In the rows, zero is written as 128.
Known rows:
(1318): [139 143 153 115 187 149 121  91 139  54 109  97 117 146 153 121 121  94
 140 110 200 168 147 145 124 119  90 133 125 117 166 117 143 133 127]
(1028): [109 134 163 131 180 113 118 102 115  70 123  88 112 121 137 105 111 130
 154 128 176 143 140 112  98 100  97 150 116 107 155 100 124 127 116]
(225): [107 119 206 130 192 142 108 102 115  47 142  86 137 116 108 126 125 104
 147  61 186 164 150 108 144 102  74 142 108  87 153  89 141 112 122]
(160): [134 143 163 115 186 148 132  92 141  69 117 113 103 154 149 105 140 103
 155 131 195 152 148 127 120 120  93 139 137 116 145 107 153 135 136]
(1689): [142 134 161 130 166 127 120  94 112  57 135 102 119 147 135 112  96 131
 125 104 208 168 150 148 125 103  86 101 121  94 174  92 150 102 102]
(717): [107 127 151 137 187 113 116 101 134  76 107  78 125 142 128  96 124 122
 140 130 183 153 152 113  97 105  90 158 129 107 159 110 138 135 132]
(1803): [157 157 156 112 182 149 124  91 128  51 115 123 106 145 159 125 102 101
 130 120 200 168 138 150 122 115  94 117 123 118 165 106 137 134 115]
(710): [159 128 144 130 178 131  98  80 109  55 148  93 144 153 139 117  83 107
 102 104 194 174 139 168 122 119  95  90 106 119 156 116 127 108 126]
(253): [125 121 187 142 196 133 109 108 127  49 135  80 137 125 115 136 111 122
 136  88 199 168 135 119 128 121  73 155 103  86 154  73 154  93 139]
(621): [134 148 168 121 177 141 107  91 118  41 127 104 141 148 130 109  91 100
 106  86 190 181 162 150 141  92  81 101 125 107 184 110 137 137 101]
(644): [ 93 138 182 125 182 120 116  99 114  64 129  91 125 125 124  89 119 114
 147 113 162 145 153 103 115  87  93 146 128 108 159 109 120 147 110]
(1152): [ 85 149 169 107 229 139 106  77 127  75 141 121 123 152 163 140 143 138
 135 115 159 114 166  66 147  68  94 132 106 117 126  92 145 158 122]
(794): [141 133 140 125 177 138 111  90 130  53 109  89 134 157 142 120 100 110
 112  95 210 180 162 159 128 104  83 107 122 103 185 115 147 118 111]
(743): [176 122 162 132 203 131 131  86 126  70 161 117 113 157 161 112 138 108
 136 141 176 145 124 139  92 147 123 129 121 113 122 113 141 126 148]
(593): [118 126 194 129 203 147  97 102 126  37 124  84 149 120 114 142 110  87
 126  60 182 180 146 116 140 106  72 152 103  97 163 100 132 127 130]
(844): [141 129 160 127 184 143 128  96 141  67 106 108 113 161 127 108 129 104
 134 121 202 167 150 130 117 116  81 132 139 103 152 103 158 124 133]
(1190): [126 101 185 139 196 131 100 107 146  33 119  71 134 136 130 130 114 124
 149  86 216 172 144 113 119 124  82 155  98  90 145  95 161  87 136]

Facts:
(852): ψ d; μ j
(1415): ψ a; α (974),(662),(1230),(986),(160),(1344),(837); μ l
(9): ψ a; α (901),(85),(988),(1344),(220); μ l
(178): ψ b; α (72),(124),(644),(29),(711); μ i
(813): ψ b; α (677),(250),(1230); μ i
(1548): ψ f; μ m
(255): ψ b; μ h
(1344): ψ a; μ k
(902): ψ a; α (1170),(1083),(695),(711); μ g
(446): ψ b; α (626),(844),(1477),(1219),(333); μ g
(1223): ψ f; α (273),(952),(36),(630); μ i
(598): ψ e; μ i
(1497): ψ b; α (1608),(1274),(1828),(1312); μ m
(901): ψ b; μ m
(1572): ψ a; μ h
(1589): ψ b; μ m
(160): ψ a; μ j
(626): ψ d; μ k
(177): ψ a; μ k
(778): ψ e; μ j
(630): ψ a; μ g
(1384): ψ a; α (341),(360),(578),(452),(1028),(1152),(29),(225); μ l
(228): ψ c; μ m
(1611): ψ a; μ l
(1491): ψ d; μ g
(225): ψ c; μ g
(782): ψ a; μ l
(1608): ψ d; μ j
(1329): ψ c; μ h
(980): ψ c; μ g
(644): ψ c; μ m
(250): ψ a; μ j
(1312): ψ d; μ k
(1828): ψ a; μ i
(1564): ψ a; α (1683),(802); μ l
(1100): ψ a; μ h
(514): ψ b; α (250),(759); μ h
(284): ψ d; μ l
(1821): ψ d; μ k
(222): ψ b; μ m
(253): ψ b; μ g
(1803): ψ b; α (569),(782),(1462); μ l
(106): ψ c; α (1745),(1544),(844),(717),(1424),(239),(1272),(900),(499); μ m
(124): ψ a; μ h
(97): ψ a; μ k
(1479): ψ c; μ g
(1054): ψ f; μ g
(835): ψ a; μ l
(845): ψ a; μ g
(552): ψ f; α (139),(93),(1589),(600); μ i
(1458): ψ a; α (1001),(626),(1170),(1181),(1424),(1284); μ j
(590): ψ a; μ i
(1559): ψ d; α (228),(250),(910),(1329); μ k
(621): ψ c; α (284),(1054),(986); μ k
(900): ψ b; μ k
(711): ψ a; μ m
(766): ψ d; α (1274),(1170),(177),(687),(802),(1038); μ m
(1499): ψ c; μ h
(1302): ψ c; μ l
(832): ψ c; α (331),(634),(36),(816),(109); μ k
(341): ψ c; μ i
(1777): ψ a; α (139),(677),(1499),(1612),(1403),(900),(333),(97); μ h
(1612): ψ c; μ j
(748): ψ b; α (778),(647); μ m
(1083): ψ a; μ g
(109): ψ a; μ g
(452): ψ a; μ j
(1599): ψ f; μ l
(1430): ψ a; μ m
(317): ψ f; μ h
(910): ψ d; μ k
(1071): ψ a; α (952),(598),(1100),(1424),(538),(201); μ l
(1710): ψ a; μ i
(1462): ψ a; μ i
(662): ψ a; μ m
(837): ψ f; μ h
(844): ψ a; μ i
(970): ψ a; α (1083),(1272); μ k
(29): ψ d; μ j
(943): ψ e; μ j
(677): ψ b; μ k
(1689): ψ b; μ k
(1542): ψ f; α (1608),(974),(1462),(986),(160),(499),(201); μ i
(538): ψ a; μ g
(881): ψ b; α (569),(1479),(453); μ i
(1318): ψ a; α (204),(492),(360),(453),(1403),(222),(685); μ i
(478): ψ e; μ k
(1399): ψ a; α (782),(980),(600); μ m
(175): ψ a; μ g
(319): ψ a; α (341),(695),(1689); μ k
(72): ψ a; μ g
(453): ψ f; μ i
(204): ψ a; μ g
(1474): ψ a; α (331),(598); μ l
(743): ψ e; μ j
(85): ψ f; μ m
(1274): ψ f; μ m
(569): ψ a; μ l
(802): ψ d; μ j
(986): ψ d; μ j
(448): ψ c; μ i
(220): ψ d; μ j
(1424): ψ b; μ j
(1181): ψ c; μ h
(759): ψ a; μ h
(717): ψ a; μ m
(492): ψ a; μ j
(593): ψ c; α (239),(160),(1710),(1670),(97); μ g
(1107): ψ b; α (448),(175),(255),(85),(1403); μ h
(273): ψ a; μ i
(1252): ψ a; μ l
(818): ψ e; μ j
(1272): ψ b; μ i
(1822): ψ c; μ h
(201): ψ c; μ m
(1230): ψ c; μ j
(647): ψ f; μ h
(121): ψ a; α (1822),(62),(685); μ j
(1090): ψ d; μ h
(988): ψ a; μ j
(1401): ψ f; μ m
(1683): ψ d; μ j
(952): ψ a; μ h
(1755): ψ a; μ j
(1477): ψ d; μ h
(62): ψ f; μ m
(695): ψ a; μ h
(974): ψ d; μ g
(499): ψ b; μ i
(685): ψ b; μ k
(331): ψ f; μ h
(687): ψ a; μ i
(1825): ψ d; μ m
(1383): ψ d; α (1230),(649),(85),(1160),(538),(685); μ l
(1152): ψ c; μ h
(1664): ψ c; α (852),(228),(634),(1424),(453),(85),(1825),(988); μ i
(1544): ψ d; μ k
(272): ψ a; μ i
(239): ψ a; μ h
(197): ψ a; α (1430),(1599),(175),(1272),(538); μ h
(1219): ψ b; μ j
(93): ψ d; μ i
(529): ψ c; α (228),(1302),(980),(1090),(29); μ j
(1199): ψ b; α (974),(778),(1678),(647),(1710),(600),(29); μ i
(578): ψ c; μ j
(1028): ψ b; μ m
(600): ψ a; μ j
(816): ψ a; μ j
(1594): ψ f; α (1190),(1589),(255); μ j
(36): ψ a; μ l
(360): ψ e; μ k
(333): ψ f; μ m
(1190): ψ d; μ g
(1403): ψ a; μ i
(1780): ψ a; α (844),(1252),(1611); μ m
(725): ψ c; μ m
(258): ψ c; μ m
(1039): ψ a; μ l
(139): ψ d; μ i
(1678): ψ f; μ h
(1745): ψ a; μ l
(794): ψ a; α (1544),(139),(272),(1822),(1548),(835); μ k
(1001): ψ f; μ i
(1038): ψ d; μ l
(1284): ψ a; μ g
(96): ψ b; α (253),(1572),(1284),(988),(1038),(837); μ l
(634): ψ d; μ k
(710): ψ b; α (943),(1821),(743),(1401),(649); μ k
(270): ψ a; α (204),(852),(1822),(1344); μ k
(1170): ψ b; μ k
(649): ψ e; μ g
(1670): ψ a; μ k
(1160): ψ a; μ g
(91): ψ b; α (845),(255),(687),(1403),(590),(988),(1755); μ h
(1273): ψ c; α (1491),(250),(160),(1689); μ l

Rows:
No name comes twice in this set of rows, the named rows included.
[141 159 173 107 183 158 119  87 126  46 121 127 117 149 144 110 111  84
 127 105 184 170 153 141 138 100  90 111 135 121 166 116 133 154 111]	(1273)
[146 168 117 131 183 136 113 105 133  96 102  89 111 135 156 135 116 104
 150 108 220 150 146 177 133 146  54 143 136 121 161  96 143 140 145]	(1223)
[ 96 139 139 113 232 137 108  76 142  84 124 103 121 162 176 147 149 147
 139 127 180 118 164  80 135  86  93 143 105 118 127  97 158 143 138]	(759)
[131 160 181 104 191 160 120  91 130  51 118 125 109 139 150 115 125  80
 142 112 175 160 146 123 132 105  95 134 132 126 154 116 127 163 120]	(529)
[129 140 166 109 181 150 137  90 136  66 121 109  96 146 157 106 143 107
 167 126 197 145 148 127 123 118  99 136 136 115 146 111 147 133 125]	(452)
[114 122 161 136 186 105 103 105 141  55 108  77 119 142 147  89 111 136
 150 134 197 154 146 108  89 111 105 158 116 110 144 113 143 125 126]	(1825)
[157 162 158 115 184 149 124  90 131  50 119 121 111 152 154 123  99 103
 125 127 198 169 139 152 124 118  92 122 127 120 166 101 141 132 120]	(96)
[170 129 153 139 187 118 127  97 119  49 135 101 127 150 157 124 101 134
 112 104 201 175 150 160 106 119 103 113 115  81 185 100 154 109 100]	(478)
[147 150 123 126 172 143 135  93 132 100 114 106 103 160 142 125 125 111
 151 132 217 140 147 171 129 129  55 122 152 111 157  89 151 113 136]	(1599)
[139 157 162 128 187 137 119 103 141  80 116 110  99 149 158  92 137 111
 155 115 206 156 151 129 126 135  90 141 137 119 138 101 164 158 143]	(816)
[100 130 155 129 182 117 121  97 129  72 117  72 121 134 138  96 123 124
 152 125 181 144 152 115 103 103  94 157 125 109 161 112 133 129 123]	(711)
[165 137 169 125 198 132 146  98 131  61 130 124  95 146 169 123 140 120
 151 134 188 151 135 128  95 130 113 145 127  97 150  99 151 130 119]	(778)

The same objects again, as new rows of numbers:
Known rows:
(160): [ 99 110 124 150 135 129 126 114 130 137  69 132 150 112 119 115 115 152
 101  71 164 166 146 140 130 142 106 155 138 105 132 141 113 125 126 134
 157  94 128 124  86  93 143 107 104 114 161 108 144 143]
(1474): [113 171 145 136 162 155 125  79 135  85 132  91 108  56 140 135  74 141
 137 195  84  90 111 124 128 138 187 118 126  99 117 142 175 117 114 172
 128 136 142 110 153 152 111 130 113 169 145 117 187 111]
(253): [154 112 120  97 106  93 118 130 137 186 132 155 118 146 102  80 159 126
 127 128 182 150 127 141 126  78 107 123 140 114 159  85 140 144  99 148
  98 121 134 123 143 173 154 125 126 148 124 187 141 142]
(1803): [163 160 133 102 153 127 128 128 129  92 123 160 109 100 170 116 137  68
 129 235  98  73 118 119 113  97 175 106 125  95 141  99 165 127 114 137
  91 155 150 127 186 178  97 128 110 165 115 161 165 171]
(124): [141 130 161 153 160 144 130 134 106 148  99  95 139 157  98 136  61 195
 113 103 124 144 167 125 126 138  45 150 133 107 165 169 103 130 157 154
 149 116  99 147 115 109 120 131  94 106  85  99  94 134]
(1152): [183 117 146 146 150 101 128 156 109 167 120 132 129 182 119 135  98 127
 116 108 142 122 150 112 139 141  56 161 117 141 148 161 112 142 171  93
 131 149 104 150 120 121 119 135 136  86  85 119  55 147]
(1038): [116 165 123 124 115 125 128 102 155  99 165 112  47 110 111  83 126 109
 155 125 124  86  81 122 112 174 131 119 130 111 129 149 149 114 109 132
 101 135 107  75 106 146  95 148 132 150 128 118 160  90]
(1499): [151  96 130 145 128 136 133 152 126 191 123 115 115 187 146 154 132 114
 136 127 145 120 149 121 151 104  50 160 101 158 139 148 118 139 159  96
 125 142 117 143 104  80 125 138 155 108 106  96  50 156]
(250): [108 105 125 149 134 120 129 119 125 135  74 115 156 116 113 110 105 161
  98  77 159 159 147 142 136 145 112 161 141 105 131 134 122 125 127 128
 155  97 128 124  90  98 141 105 107 102 152 116 143 130]
(360): [151 137 128 123  95 119 121 167 102  90 189 163 114 175 126 140 190 103
 151 142  76 107  97 151 111 165 161  75 157 150 131 100 117 103 138  81
  91 133  98 144 158 172 117 125 118 107  79 158  97 163]
(1497): [150 108 154  87 146 118 131 149 115 126 112 162 166 146 131 128 158 119
 101 161 147 148 141  88  86  79 125 113 126 135 135 106 118 152 127 152
 133 146 134 179 145 130 134 148 142 170 121 163 136 151]
(1424): [138  94 137 118 119 100 132 142 122 200  87 167 139 138 117 108 171 116
 102 144 188 160 123 133 112 104 111 131 137 133 129 100 129 136 113 128
 101 121 116 156  82 109 150 107 130 141 160 147 118 176]
(748): [157 111 141 101 149 118 116 158 109 121 101 177 178 155 149 125 159 107
  96 149 144 142 147 114 105  97 119 130 124 126 147 100 111 144 136 123
 130 141 136 163 144 129 133 128 136 134 109 156 123 175]
(319): [126 166 158 131 164 170 112 129 121  37 173  78 141 134 137 150 103 155
 144 130  54 131 150 118  92 155 153  98 146 118 141 159 126 120 120 147
 148 130 132 126 183 158 124 152 105 152  96 131 173 126]
(1491): [107 118  88 116 127  89  87 108 157 132 120 152 113 109 132 100 145 143
 152  61 146 145 138 145 158 136 117 162 118 129 146 134 136 143 139 111
 173 130 148  91 117 159 148 117 122 111 119 125 113  68]
(109): [104 128 126 135 129 108 108  90 133 156 110 105 131  78 101 113 102 188
 131  93 147 166 143 153 151 116 137 142 144 113 133 127 158 133 110 166
 153 112 147 116 129 168 163 108 108 124 146 133 150  76]
(1083): [ 99 120 106 128 123 111 108  99 151 142 117 121 116 118 105  88 101 168
 134  77 159 169 147 151 136 119 116 133 141  99 159 120 134 140 104 169
 149 105 141  95 123 147 161 122 102 132 128 137 157  87]

Rows:
No name comes twice in this set of rows, the named rows included.
[ 93 134 121 149 127 169 109 131 144  98 183  88  97 149 170 159 173  98
 179 112  82 122 123 158 127 177 137 101 129 162 126 163 144 104 123  99
 137 132 118  98 117 117 129 132 130 145 135 100 104 125]	(1544)
[109 110 111 133 135  86 107 134 129 118  89 171 141 129 102  87 129 128
 102  38 169 149 130 126 137 175  91 185 140 122 133 161 102 131 154  77
 170 121 120 105  82 116 122 118 124  84 129 116 110  95]	(29)
[113 177 138 123 145 157 135  96 146  70 150  92  94  96 120 105  74 125
 145 165  96  95 113 112 105 130 153 110 126  81 143 134 142 120 104 181
 119 131 136  91 160 152  93 150 117 175 119 126 224 104]	(1564)
[103 116 111 121 105 114 120 117 143 168 139  74 125 130  94  95  93 177
 141  91 156 158 137 143 148 115 111 141 150  98 149 113 130 134 102 158
 145 105 141  84 143 151 146 120 119 118 135 143 172  72]	(845)
[143  97 133 125 121 121 130 169 113 167 117 139 158 176 130 120 177 107
 109 147 162 143 134 131 113 113 112 127 147 131 143  99 111 131 116 106
 110 119 123 144 118 111 134 114 127 116 131 147 107 195]	(1589)
[117 167 130 139 142 159 140  94 139  77 133  96  89  88 136 111  88 130
 141 162  90  92 116 135 123 147 164 113 135  83 130 138 153 114 108 149
 114 121 135  87 156 148  99 127 102 151 137 116 194 125]	(1039)
[135 104  84 102  84  75 118 135 134 182 120 189 125 117 107 117 178 127
 136 125 153 127  95 154 161 100 152 120 133 151 130  62 134 129 132 116
 106 121 135 134 131 181 154 105 134  96 111 164  95 106]	(649)
[ 89 109 133 143 135 161 126 120 130 130 100  98 149 125 140 150 130 150
 120  96 140 165 149 142 123 125 114 132 127 126 124 140 117 127 115 144
 152 104 130 127  91  83 150 121 120 141 162 102 133 139]	(717)
[120  89  96 122 111 110 132 147 136 169 109 143 139 138 149 117 153  86
 118 100 189 139 137 117 148 112 101 169 105 148 113 132 111 148 132  92
 136 134 143 118 101  81 129 122 168 106 150 124 104 132]	(1612)
[159 119 130 126 135  90 119 150 121 114 125 157 135 158 117 113 139 100
 109  80 150 146 143 110 111 146 100 147 131 142 127 146 112 140 146  89
 125 146 124 140 122 123 140 130 134 114 128 142  93 130]	(644)
[156  95  78  97  84 107 165 153 123 145 108 198 168 126 116 135 127 122
 104 130 150 133 111  96 150  68 150 123 102 162  96  75  71 143 147 124
 129 136 146 171 150  96 127 143 166  98 128 145 109 118]	(1594)
[172 116 167 129 160 131 131 156  98 181 104 138 159 166 144 162 128 136
 104 187 132 116 157 104 129  75  69 141 113 129 163 113 123 148 165 141
 129 151 121 190 139 128 120 135 132 118  87 132  86 174]	(514)
[166 130  84 121  83 110 169 115 137 101 142 206  87 116  99 116 152  92
 131 144 126 110  85 132 111 121 180  79 112 150  97  88 105 110 109 133
  78 123 115 162 131 118 128 140 132 141 146 147 115 135]	(1001)

Now the same objects, written a new way:
Known rows:
(1828): [116 138 119 140  93 112 126 140 124 109  99 128 101 124  97]
(1107): [137 113 152 140 160 166 196  60 105 119 139 128 140  99 100]
(1542): [110 131 114 141 159 104 130 114 162 107  99 185 111 103 176]
(1083): [124 179 123 134  82 114  59 182 141  93 121 124 157 116 105]
(845): [155 155 107 158 102 120  71 183 158  79 132 116 142 138  99]
(1273): [164 159  88 138 136 114 141 145 179 125 108 115 170 114 208]
(333): [111 130 144 111 159 111 116  98 154 162 152 132  83 158 170]
(97): [161 159 128 140 135 101  59 172 138 138 134  86 134 149 110]
(1344): [166 150 138 160 143 116  66 162 151 134 140  92 134 149 104]
(452): [129  75 127 139  76 108 193 100  70 149 164 150 108 119 117]
(538): [146 172 147 149 106 140  69 192 138  81 122 123 142 121 109]
(139): [ 83 115 143 151 128 134 114 137 128 119  79 135 118 143 113]
(1559): [142 156 160 161 216  92 117 202 142 115 100 114 181 123 165]
(621): [178 170 102 121 184 132  74 142 177 124 131 139 135 143 157]
(1710): [128 116 103 165 110 112 115 151 126 116 121 145  88 104  97]
(1199): [123 102  65 118 140 125 118 104 156 142  46 165 142 103  92]
(710): [146 162 103 130 168 130  87 119 188 130 129  98 154 144 111]

Rows:
No name comes twice in this set of rows, the named rows included.
[138 110 102 100 172 109 115  97 138 182  93 118 139 125 102]	(748)
[135 126 141 131 100  89 208  67  62 131 162 166 157  96  96]	(1458)
[193 120 118 174 158 112 116 166 134 125 124 129 160  85 127]	(1415)
[125 133 124 138 149 158 135 110 132 111  80 125 135  85 105]	(881)
[147 164 117 166 125 157 154  66 176 110 114 144 108 125 138]	(1664)
[141 213 143 125 126 109  68 178 113  81 108 155 179  83 107]	(902)
[134 124 186 129 174 150 120  99 143 145 120 106  91 153 177]	(85)
[133 109 126 138 146 140 108  94 172 114  66 189 106 122 151]	(552)
[138  78 159 149  70 140 190  96  70 146 152 133 120 116 108]	(988)
[135 192 115 110 162 133  86 150 144  50 108 130 186 112 101]	(446)

